Here is a tiny trained network, its code and every weight. The questions are about switching its units off for an input and a target symbol, where a switched-off unit gives its printed mean instead of its output.

import numpy as np


def w(rows, s, z=0):
    codes = np.array(rows[::2]) - 128.0
    scale = np.full(codes.shape[1], s)
    scale[-1] = z or s
    return codes * scale


def norm(h):
    return h / np.sqrt((h * h).mean(-1, keepdims=True) + 1e-5)


def f(y):
    return np.maximum(y, 0)


def softmax(a):
    e = np.exp(a - a.max(-1, keepdims=True))
    return e / e.sum(-1, keepdims=True)


def log_softmax(a):
    a = a - a.max(-1, keepdims=True)
    return a - np.log(np.exp(a).sum(-1, keepdims=True))


def net(x, mask):
    ids = ['αβγδεζηθμξστω'.index(c) for c in x.split()]
    T = len(ids)
    res = E[ids] + P[:T]
    r = norm(res)
    for j in range(2):
        rows = slice(2 * j, 2 * j + 2)
        q, k, v = (r @ M[0][rows].T for M in (Q, K, V))
        z = softmax(np.where(np.tri(T) > 0, q @ k.T / 2**0.5, -1e9)) @ v
        o = O[0][rows]
        res = res + np.where(mask[j], z, o[:, -1]) @ o[:, :-1]
    y = f(norm(res) @ A[0][:, :-1].T + A[0][:, -1])
    res = res + np.where(mask[2:18], y, B[0][:, -1]) @ B[0][:, :-1]
    return log_softmax(norm(res)[-1] @ U[:, :-1].T + U[:, -1])


Q, K, V, O, A, B = {}, {}, {}, {}, {}, {}
E = w([
[125,163,86,137],'α',
[98,98,164,138],'β',
[96,94,137,166],'γ',
[224,135,4,126],'δ',
[102,96,159,150],'ε',
[103,94,161,140],'ζ',
[97,94,145,146],'η',
[100,96,155,149],'θ',
[149,50,140,168],'μ',
[105,95,157,139],'ξ',
[101,95,163,150],'σ',
[97,104,119,97],'τ',
[97,111,82,63],'ω',
],0.0047)
P = w([
[39,252,111,178],'0',
[30,114,184,152],'1',
[93,47,34,142],'2',
[146,249,177,119],'3',
[31,145,183,137],'4',
[101,46,19,125],'5',
[198,221,193,74],'6',
[30,159,185,126],'7',
],0.0028)
Q[0] = w([
[140,148,119,103],'head 0',
[63,82,166,68],'head 0',
[181,253,175,117],'head 1',
[205,104,45,114],'head 1',
],0.0054)
K[0] = w([
[114,166,189,140],'head 0',
[83,140,120,54],'head 0',
[104,72,118,20],'head 1',
[1,145,173,149],'head 1',
],0.0046)
V[0] = w([
[152,111,135,89],'head 0',
[147,115,218,152],'head 0',
[163,3,162,161],'head 1',
[191,187,111,119],'head 1',
],0.0051)
O[0] = w([
[53,48,148,154,47],'head 0',
[253,169,91,188,130],'head 0',
[58,47,174,128,79],'head 1',
[115,139,128,226,4],'head 1',
],0.0036,0.0024)
A[0] = w([
[130,176,191,109,180],'neuron 0',
[69,116,117,144,206],'neuron 1',
[81,192,100,160,131],'neuron 2',
[91,240,136,134,107],'neuron 3',
[102,255,106,132,49],'neuron 4',
[159,129,92,182,160],'neuron 5',
[125,101,192,170,63],'neuron 6',
[67,100,118,116,165],'neuron 7',
[180,80,178,159,66],'neuron 8',
[135,87,146,198,126],'neuron 9',
[98,185,130,192,245],'neuron 10',
[166,29,57,126,181],'neuron 11',
[138,155,166,27,67],'neuron 12',
[145,162,79,53,204],'neuron 13',
[108,165,103,167,31],'neuron 14',
[185,168,170,102,130],'neuron 15',
],0.0056,0.0012)
B[0] = w([
[179,138,79,137,254],'neuron 0',
[143,137,79,125,226],'neuron 1',
[132,129,148,73,203],'neuron 2',
[146,121,150,56,254],'neuron 3',
[131,117,253,112,239],'neuron 4',
[81,148,187,76,151],'neuron 5',
[130,139,86,164,193],'neuron 6',
[147,117,84,140,231],'neuron 7',
[69,102,180,99,157],'neuron 8',
[92,180,120,134,165],'neuron 9',
[180,172,128,83,221],'neuron 10',
[159,207,92,104,236],'neuron 11',
[201,79,164,153,213],'neuron 12',
[88,131,131,211,217],'neuron 13',
[134,114,182,86,153],'neuron 14',
[154,152,136,81,197],'neuron 15',
],0.0037,0.0028)
U = w([
[191,201,223,22,255],'α',
[240,101,176,105,168],'β',
[125,141,101,166,11],'γ',
[124,213,113,139,145],'δ',
[135,147,102,196,30],'ε',
[153,41,140,192,133],'ζ',
[113,96,103,148,9],'η',
[134,146,85,157,35],'θ',
[1,44,139,191,196],'μ',
[153,55,128,168,84],'ξ',
[118,139,122,197,33],'σ',
[139,16,103,111,20],'τ',
[53,66,134,66,157],'ω',
],0.0086,0.004)

Each question gives the input, a string of symbols that net reads in full, and the target symbol t.
The units are the heads (2 rows each of Q, K, V and O) and the neurons (one row each of A and B). Each row of codes is followed by its name. A weight is (code - 128) times the scale printed after its matrix; where a second scale follows, it is the last column's (O, A, B and U).
mask holds one flag per unit, heads first, then neurons. A switched-off unit (its flag False) gives its mean, the last column of its rows in O or B, instead of its output. The means were averaged over made-up inputs and are rounded, as every weight is.
A unit's drop is (log p(t) with every unit on - log p(t) with that unit switched off) / (log p(t) with every unit on - log p(t) with every unit switched off).
most important unit: the unit with the biggest drop
top k neurons: the k neurons with the biggest drops, biggest first
drop of u: that unit's drop, to one decimal
input θ ω σ α σ δ μ γ, target μ: most important unit : head 1
input ε τ ω β β ω ζ ζ, target ω: top 2 neurons : [neuron 11; neuron 13]
input α μ ε δ θ, target δ: top 3 neurons : [neuron 4; neuron 10; neuron 6]
input ζ β δ β γ, target δ: top 2 neurons : [neuron 10; neuron 4]
input ξ ζ δ γ θ, target δ: top 3 neurons : [neuron 4; neuron 6; neuron 10]
input θ σ δ δ ε, target δ: top 3 neurons : [neuron 4; neuron 10; neuron 6]
input γ μ μ ζ σ τ ε ζ, target μ: top 2 neurons : [neuron 3; neuron 4]
input α η μ θ σ, target μ: top 3 neurons : [neuron 11; neuron 15; neuron 3]
input β β θ ω τ ω τ ζ, target ω: top 2 neurons : [neuron 11; neuron 4]
input β μ ζ ζ η, target μ: top 2 neurons : [neuron 11; neuron 3]
input τ β θ γ β ω η ω, target ω: top 3 neurons : [neuron 13; neuron 11; neuron 10]
input ω θ μ ξ θ, target μ: top 2 neurons : [neuron 11; neuron 3]
input η τ ξ δ ζ, target δ: top 3 neurons : [neuron 4; neuron 6; neuron 10]
input τ ω β ζ β, target ω: top neuron : [neuron 11]
input η θ ζ μ θ, target μ: drop of head 1 : 1.7
input ω ξ θ ζ β μ η β, target μ: drop of neuron 4 : 0.2
input β α σ μ β, target μ: drop of neuron 11 : 0.2
